Each row of numbers belongs to one of the elements below and depends on some of the facts about them. Some rows are named. Which element is each other row?

Named rows:
[  5 -16   3  -7   3  -8  10  -6  -3   2   6  -1 -11   2  -8   3 -10  -4
   3  -7  -7  -8  -5   4  -8 -10  22]: koflotrel
[-11  13 -12  23 -17  11   9  -4  -7 -12   3   7  -9 -13 -13  19  -2  12
   0  -8  17  16  12  -6  -4  11  -8]: nekur
[-1  4 -2  4 -2  7 -1  0  1  0  1  0 -5  1  0 -2  0  7  3  2  4 -1  1 -3
  2 -2 -1]: drodrir
[  7  27  -2   3   5   2  -5   3  -7   5   1   4 -10   9   6   3  14  14
  -1 -12   0 -17 -18 -43 -11  -8  -4]: sisto
[-6 -7 -4 -5  5 -5 -1  0  1  1 -3  5  9 -4  1 -2  2 -5  1  4  1  1 -8 -1
 -4  3 -6]: trupeko
[  6  24  10  -2   4 -11  -1  12  -8   0  -5  -6   2   9   3  16   8  -9
  -9 -23 -13  -8 -12 -26  -5   0  -5]: kligra
[  2  -7   4  -5  15 -12  22   8  -4   2  14  -8  26   2   2 -17  10  -2
  10   8  23   5   1   3  -6   0 -13]: flodil
[-1  5 -1  4 -2  8  0  0  1  0  1  0 -5  2  1 -3  1  7  2  2  5 -1  2 -3
  2 -1 -2]: draskil
[-1 -1 -3  5 -3  6 -1 -2  3  2  3 -1 -6  1 -3 -3 -1  8  1  1  5 -2  2 -1
  0 -2  2]: toklal
[  0  14  -4  -5  11  -9  -5   2  -6   4  -4   9   5   3   6   3  13   0
  -3  -6  -2 -12 -25 -36 -14  -3  -9]: lovas
[ -7   8  20   4  -2 -10  -3  -1   8  -9 -19   3  -6  -3   4  -3  -9  -6
  -4  21   1   9  -4 -24  18  14  -5]: zegadam
[  1 -10   7  -1  -4 -12   3   3   4   3   4 -14   0   5 -10  10  -9 -12
 -11 -16  -8  -4   4   8  -2   1  11]: zitu
[  5  -4   7  -5  18 -14  27  12  -6   2  16 -10  30   3   5 -21  13  -2
  12  10  28   7   3   2  -5   1 -17]: stuskedres
[ -4  19  32  -2   1 -22   0  12   2 -13 -25  -5   6   0   7  12  -7 -27
 -10   4 -15  13  -5 -20  22  20 -10]: rudros
[-1 -1 -2  4 -3  6  0 -2  2  2  4 -1 -6  1 -3 -3 -2  7  0  1  5 -2  2 -1
  1 -1  2]: trinan
[-12  25  -2  22 -19  -1  14   8 -16 -20  -3   1   0 -14 -15  41  -2  -7
  -8 -27   5  27  14  -4  -3  21 -15]: gano
[  0 -13  -5   6  -4   2  -3  -8   7   9   8  -5  -9   2  -7  -4 -10   9
  -4  -6   6  -5   5   5  -2  -5  11]: stoflo
[ 10  -4   1  -5  15  -5  -5  -3  -5  16   2  -1  -3  -1   4   8 -18  -3
   4 -29 -14   6   2  10   8 -13  12]: truve
[  9  12  10   6  10  -1  28  13  -7  -1  17 -13  16   6   4 -18  13  10
  15   7  32   8  12  -2   2   0 -16]: gremo

Facts:
(grestagur, ω, a); (zitu, ω, c); (trupeko, ω, b); (lopos, ω, a)
(stigu, ω, d); (pipom, ω, a); (radrinek, ω, a); (seki, ω, c)
(plogru, ω, b); (parok, ω, b); (stoflo, ω, a); (grupal, ω, d)
(pasin, ω, b); (keban, ω, c); (stavo, ω, d); (temi, ω, c)
(klobrok, ω, b); (dranu, ω, a); (skugre, ω, a); (stisem, ω, b)
(klemudran, ω, a); (dastak, ω, a); (povos, ω, a); (plerul, ω, a)
(trabudrin, ω, a); (gremo, ω, a); (kalum, ω, a); (bremom, ω, a)
(koflotrel, ω, e); (skidis, ω, a); (kligra, ω, c); (truve, ω, e)
(vuflo, ω, b); (fabruk, ω, a); (nekur, ω, a); (trepim, ω, c)
(gano, ω, c); (plesim, ω, a); (lovas, ω, b); (bibi, ω, e)
(nafim, ω, b); (pobru, ω, e); (stigran, ω, b); (muskebrur, ω, a)
(bito, ω, a); (resteke, ω, a); (stigrak, ω, e); (puse, ω, a)
(klegrar, ω, a); (trosos, ω, c); (stoklas, ω, b); (draskil, ω, a)
(sigum, ω, a); (drodrir, ω, a); (klabak, ω, b); (rudu, ω, c)
(fustor, ω, a); (gevafel, ω, a); (sisto, ω, a); (meplipluk, ω, b)
(dreflutrer, ω, a); (stustol, ω, b); (trinan, ω, a); (doflomum, ω, a)
(kigruk, ω, a); (zaner, ω, a); (negu, ω, a); (pizis, ω, a)
(klotar, ω, a); (brumem, ω, a); (nunevor, ω, a); (petar, ω, b)
(grotru, ω, d); (sidek, ω, c); (flodil, ω, b); (breplim, ω, a)
(plusti, ω, a); (tuti, ω, a); (kadris, ω, a); (stuskedres, ω, b)
(keda, ω, a); (braker, ω, b); (dopos, ω, b); (fisur, ω, a)
(foplidres, ω, a); (goneklok, ω, b); (lapu, ω, a); (pokler, ω, b)
(ratrun, ω, e); (tugo, ω, c); (budru, ω, b); (zari, ω, e)
(subu, ω, b); (gripa, ω, e); (dogra, ω, b); (mostoger, ω, e)
(lafli, ω, e); (drudafak, ω, a); (futim, ω, a); (pamil, ω, c)
(klofizus, ω, c); (gruster, ω, c); (trola, ω, a); (pakladus, ω, d)
(zedrosku, ω, e); (toklal, ω, a); (nore, ω, a); (bregim, ω, b)
(tifa, ω, a); (stoklumil, ω, c); (garal, ω, d); (kludrok, ω, c)
(staresti, ω, d); (rodaske, ω, d); (klupe, ω, a); (gabran, ω, d)
(floga, ω, a); (sonu, ω, d); (stakim, ω, e); (gakir, ω, a)
(ploskun, ω, a); (fesos, ω, b); (klumos, ω, d); (rotru, ω, c)
(rudros, ω, c); (zegadam, ω, a); (fudipe, ω, a); (trupeko, Φ, bregim)
(lopos, Φ, seki); (radrinek, Φ, drudafak); (seki, Φ, gevafel); (plogru, Φ, plesim)
(parok, Φ, zari); (grupal, Φ, tuti); (stavo, Φ, bibi); (temi, Φ, drodrir)
(klobrok, Φ, lapu); (dranu, Φ, klotar); (skugre, Φ, klofizus); (klemudran, Φ, klegrar)
(dastak, Φ, povos); (povos, Φ, radrinek); (trabudrin, Φ, plerul); (gremo, Φ, ratrun)
(kalum, Φ, grupal); (bremom, Φ, doflomum); (skidis, Φ, futim); (kligra, Φ, lovas)
(truve, Φ, floga); (vuflo, Φ, pipom); (fabruk, Φ, plusti); (nekur, Φ, gruster)
(trepim, Φ, braker); (gano, Φ, nekur); (lovas, Φ, sisto); (bibi, Φ, plogru)
(pobru, Φ, klabak); (muskebrur, Φ, zitu); (bito, Φ, lafli); (resteke, Φ, klemudran)
(puse, Φ, stustol); (trosos, Φ, bremom); (draskil, Φ, negu); (drodrir, Φ, toklal)
(klabak, Φ, dreflutrer); (fustor, Φ, lopos); (gevafel, Φ, dogra); (sisto, Φ, trosos)
(meplipluk, Φ, grestagur); (stustol, Φ, dastak); (trinan, Φ, budru); (doflomum, Φ, klupe)
(kigruk, Φ, sonu); (negu, Φ, trinan); (pizis, Φ, zegadam); (brumem, Φ, stuskedres)
(nunevor, Φ, sidek); (petar, Φ, stoklumil); (grotru, Φ, koflotrel); (sidek, Φ, foplidres)
(flodil, Φ, meplipluk); (breplim, Φ, rudu); (tuti, Φ, gano); (kadris, Φ, klobrok)
(stuskedres, Φ, flodil); (keda, Φ, resteke); (fisur, Φ, subu); (foplidres, Φ, ploskun)
(goneklok, Φ, stigran); (lapu, Φ, klumos); (pokler, Φ, stavo); (ratrun, Φ, brumem)
(tugo, Φ, petar); (zari, Φ, kligra); (subu, Φ, stoklas); (gripa, Φ, kigruk)
(dogra, Φ, tugo); (lafli, Φ, breplim); (drudafak, Φ, bito); (futim, Φ, dopos)
(pamil, Φ, nunevor); (klofizus, Φ, kadris); (trola, Φ, skugre); (pakladus, Φ, pizis)
(zedrosku, Φ, fesos); (toklal, Φ, sigum); (nore, Φ, gremo); (bregim, Φ, fabruk)
(tifa, Φ, gabran); (stoklumil, Φ, truve); (garal, Φ, rodaske); (kludrok, Φ, stigrak)
(staresti, Φ, fisur); (rodaske, Φ, fudipe); (klupe, Φ, grotru); (gabran, Φ, dranu)
(floga, Φ, stoflo); (sonu, Φ, pasin); (stakim, Φ, muskebrur); (gakir, Φ, rudros)
(ploskun, Φ, garal); (fesos, Φ, nore); (rotru, Φ, vuflo); (rudros, Φ, pakladus)
(zegadam, Φ, nafim); (fudipe, Φ, trepim)

Rows to name:
No name comes twice in this set of rows, the named rows included.
[ 16   6  19  -6  18 -11  41  15 -17  -4  18 -13  18   6   4 -14   9  -4
  23   2  22  10   7   5   1  -6  -6] => ratrun
[  1  -4   8  -2  -3 -11   3   5   2   2   1 -13   2   5  -6  10  -6 -12
 -10 -15  -9  -2   4   7  -1   2   7] => keban
[ 6  1  8 -7  6 -3 14  3 -9 -4  2  1 -1  1  1  2 -2 -7 11 -2 -4  3 -2  3
  1 -6  6] => zedrosku
[  9  23  -4   2   6   2  -5   1  -7   7   4   3 -10  11   5   1  14  16
  -1 -13   0 -21 -19 -40 -13 -12  -2] => bremom
[ 0  9 -1  4 -3 12 -4  3  7  2 -1  2 -4  0 -2 -7  0  6  4  1  5  1 -2 -1
  2 -1 -1] => trola
[  7  12   7  -7   7  -4   8   2 -12  -3  -3   6  -6   2   3   8   2  -5
   7  -8 -10  -3 -12 -15  -3  -8   5] => zari
[  6  13  -5   2   4   3  -4  -1  -4   7   6   0  -9  10   3  -1  10  14
  -1  -9   1 -17 -12 -27 -10 -10   1] => klupe
[ 11   9  11   5  11  -3  30  14  -7   1  21 -16  19   8   4 -22  14  11
  17   7  35   7  13   0   1  -2 -17] => brumem
[  1 -12  -3   6  -3   1   6  -5   6   5  11  -7  -6   3  -7  -8  -5   9
   0   1  12  -5   6   4  -4  -4   9] => grestagur
[ -2 -13   7  -5  -4  -8   3   4   1   4   3 -10  -1   6  -4  10  -6 -12
 -14 -11  -8  -7   5  11  -1   2  14] => rudu
[-14  25 -12  28 -20  15  11  -1 -13 -18  -1  12  -8 -17 -12  27   1  12
   1 -10  19  26  13 -11  -2  16 -18] => tuti
[ -7 -25  -9  -5   1  -9   1  -9   6   0   4  -1   4  -3  -9  -5  -4  -3
   0   8  -3  -5  -6  10  -9  -2   3] => braker

The same elements again, as new rows of numbers:
Known rows:
[ -1   3  13  16 -24   4 -20 -20  36  25   1  13 -22 -35 -11  41  14 -15
  -2  24 -19  -6 -17  12   5 -14 -11  14  18   4  -9  21  21 -14  16   6]: sisto
[-20  -5   6  12 -14 -16  -6  -6  38  19  10   9   7   1 -18  25  13  -5
   2  27  11   6 -18   2   9  13   4   9  -4   6 -18  -3   7  -4  15   3]: plerul
[ -9   9 -19  -3   1  24  -6  -1  24  31   1  -1 -18 -21 -17  23  18 -24
  16  19 -12  -8 -25   6   0  -9  21   6 -12  -2 -22  -7  -1 -24 -16   7]: bito
[-14  19 -27   8  20  -4  -8 -27  21  32  -3  11   6 -16  -5  25  21 -11
  25  20 -13  -6 -21   6  -3  -5  13  16  28  -3   6  13  14  -9  18  11]: fudipe
[-14  31   1  19   5   6   4 -10  16  21   7   5   0  -1 -23  21   4  -4
  32  12   5  26  -7  -1   1  -5  11  -4  -1   9 -22   8  19 -25  14   0]: lapu
[-11  18  -5  13   4   4  -9 -11  18  26   1  10  -8 -11 -16  27  10  -9
  15  22  -4   3 -17   5   2  -3   9  10   7   4 -10   8  12 -17  12   3]: dranu
[-14  -6   6   3 -14 -25  -5  -3  51  23  13  24   0   0  -6  17   0   2
  -8  33  -3  26 -11 -15  18  10   2  -6  -9  -3 -18 -10   5   3   0  -7]: stigran
[ -3  15 -12  -4   4   6  -6  -4  33  32   2  19 -21 -17  -4  17   2 -10
   6  26 -22  19 -13 -12   8 -10  13  -8  -7  -9 -16  -6   4 -15 -15  -6]: stustol
[ -9  20  -3  11   3   4 -13 -12  15  27   0  11  -9  -8 -16  28   8  -9
  14  23  -3   0 -16   7   3  -5  11  10   8   5  -9   8  10 -17  13  -1]: fustor
[ -8  23   0   8   3   5 -19 -14   9  28  -3  12  -8  -2 -17  31   4  -8
  15  26   1  -6 -13   9   4  -7  15  10   6   9  -7   9   7 -18  18  -5]: lopos
[ -6  25   4   2   1   3 -29 -15   3  30  -6  13  -5   9 -18  34  -3  -5
  15  31   8 -14  -9  12   8 -11  20   9   6  15  -5  11   1 -18  24 -13]: gevafel
[-17  12 -21   2  21  -7  13 -35  26  27 -15  20   4 -15   8  30  14  -8
   6  21 -21   0 -22 -10   6 -20  22   0  37  -7   6  26  21 -21  17  -9]: sidek
[-11  18  -5  13   3   4  -9 -11  18  27   1  10  -8 -11 -16  27  11 -10
  15  22  -4   3 -18   6   2  -3  10  10   8   3 -10   7  12 -16  11   2]: toklal
[-10  17  -8  10   4   8  -9 -10  18  28   1   9 -11 -13 -16  27  12 -12
  15  21  -6   1 -19   6   2  -4  11  10   5   3 -12   5  10 -18   7   3]: puse
[-10  20  -6  13   5   6 -10 -12  16  27   1  10  -9 -11 -16  27  10 -10
  16  21  -5   2 -17   6   1  -4  10  11   8   3  -9   9  12 -18  11   2]: drodrir
[-10  20  -6  13   4   6 -10 -12  16  27   0  10 -10 -12 -16  27  10 -10
  16  21  -5   3 -17   6   1  -4  10  10   9   3 -10   8  12 -18  11   2]: kigruk
[-15  28  -8  32  17   2  -6   7  -1  24   2  26 -30 -14 -19  25  14  -5
  -4  30  -6  15 -30   6  -3  21   5  29  15  -6  -2  -1  18 -14   6  -1]: gremo
[  1  25   6  -9   1  -7 -31 -13  14  34  -4  28 -12  11  -6  26 -16   4
   4  39  -4   4  -1  -5  17 -15  19  -6   0   7  -5   4  -3 -12  11 -25]: dogra
[-11  12 -11   4   1  13  -8  -6  22  29   1   4 -13 -15 -16  25  15 -17
  14  21  -8  -3 -22   6   2  -5  15   8  -3   1 -16   0   5 -20  -3   5]: breplim

Which element is each row?
No name comes twice in this set of rows, the named rows included.
[ -8  18  12  -7   0  -2 -13 -26   6  26 -19  24  -7  14  -5  41 -11   0
  -6  36   1 -14 -10  -2  18 -28  31  -6  16  13  -3  23   6 -28  24 -36] => tugo
[ -2   4  11  16 -21   5 -19 -19  35  25   0  13 -21 -33 -12  40  13 -15
  -1  24 -18  -6 -18  12   5 -13  -9  13  18   4  -9  20  19 -14  15   6] => doflomum
[-17  10 -14   3  14  -6  12 -30  26  26 -14  20   0 -13   5  31  12  -7
   0  23 -18   1 -21 -10   8 -18  21  -1  31  -5   1  23  20 -22  15 -12] => trepim
[-15  19 -35   6  27  -8  -8 -32  23  34  -5  10  12 -18  -1  24  24 -11
  29  18 -15  -8 -22   6  -4  -6  14  19  35  -5  11  15  14  -7  22  15] => ploskun
[ -3  16  -3   4   1  -4 -11  -9  33  30   3  25 -18 -15  -4  21   0  -3
   3  28 -20  22 -10 -11  10  -9   5  -4   5  -6 -10   3  11 -11  -1  -8] => parok
[ -7   1  12   8 -15   1   4 -26  35  21 -11  22 -20 -27   1  42   7 -10
 -16  25 -24   1 -19  -6  13 -26   5  -3  25   0  -8  29  26 -26  12 -15] => kligra
[-19  -5   9  11 -15 -16  -9  -7  36  20   9  10   8   4 -18  26  10  -3
   1  29  13   2 -17   4  11  12   6   9  -4   8 -17  -2   4  -4  18   1] => stoflo
[-10  16   7  -2   2   0  -4 -24  11  25 -17  23  -8   5  -4  38  -5  -2
  -4  31  -4  -6 -13  -5  15 -25  27  -6  17   8  -5  23  11 -29  19 -30] => seki
[ -8  26  -9  22  17  -7  -5  10  12  28   4  40 -38 -15  -6  17   1   3
 -15  36 -20  35 -22 -12   5  18   3  14  10 -16   0  -7  16  -7  -8 -12] => stuskedres
[-15  41   4  24   9  10  12 -11  12  19   9   2   4   4 -27  18  -1  -2
  42   5   9  40  -1  -5  -1  -8  13 -13  -5  12 -29   9  24 -32  15  -1] => kadris
[-13  33   0  20   7   9   4 -11  14  22   6   6  -2  -3 -23  22   4  -6
  32  11   3  25  -7   0   0  -6  12  -4   0   8 -21   9  19 -26  14   0] => skugre
[-15  19 -32   7  25  -6  -8 -30  22  33  -4  10  10 -17  -3  24  22 -10
  28  18 -15  -7 -21   5  -4  -5  14  18  31  -5  10  15  14  -8  21  15] => foplidres

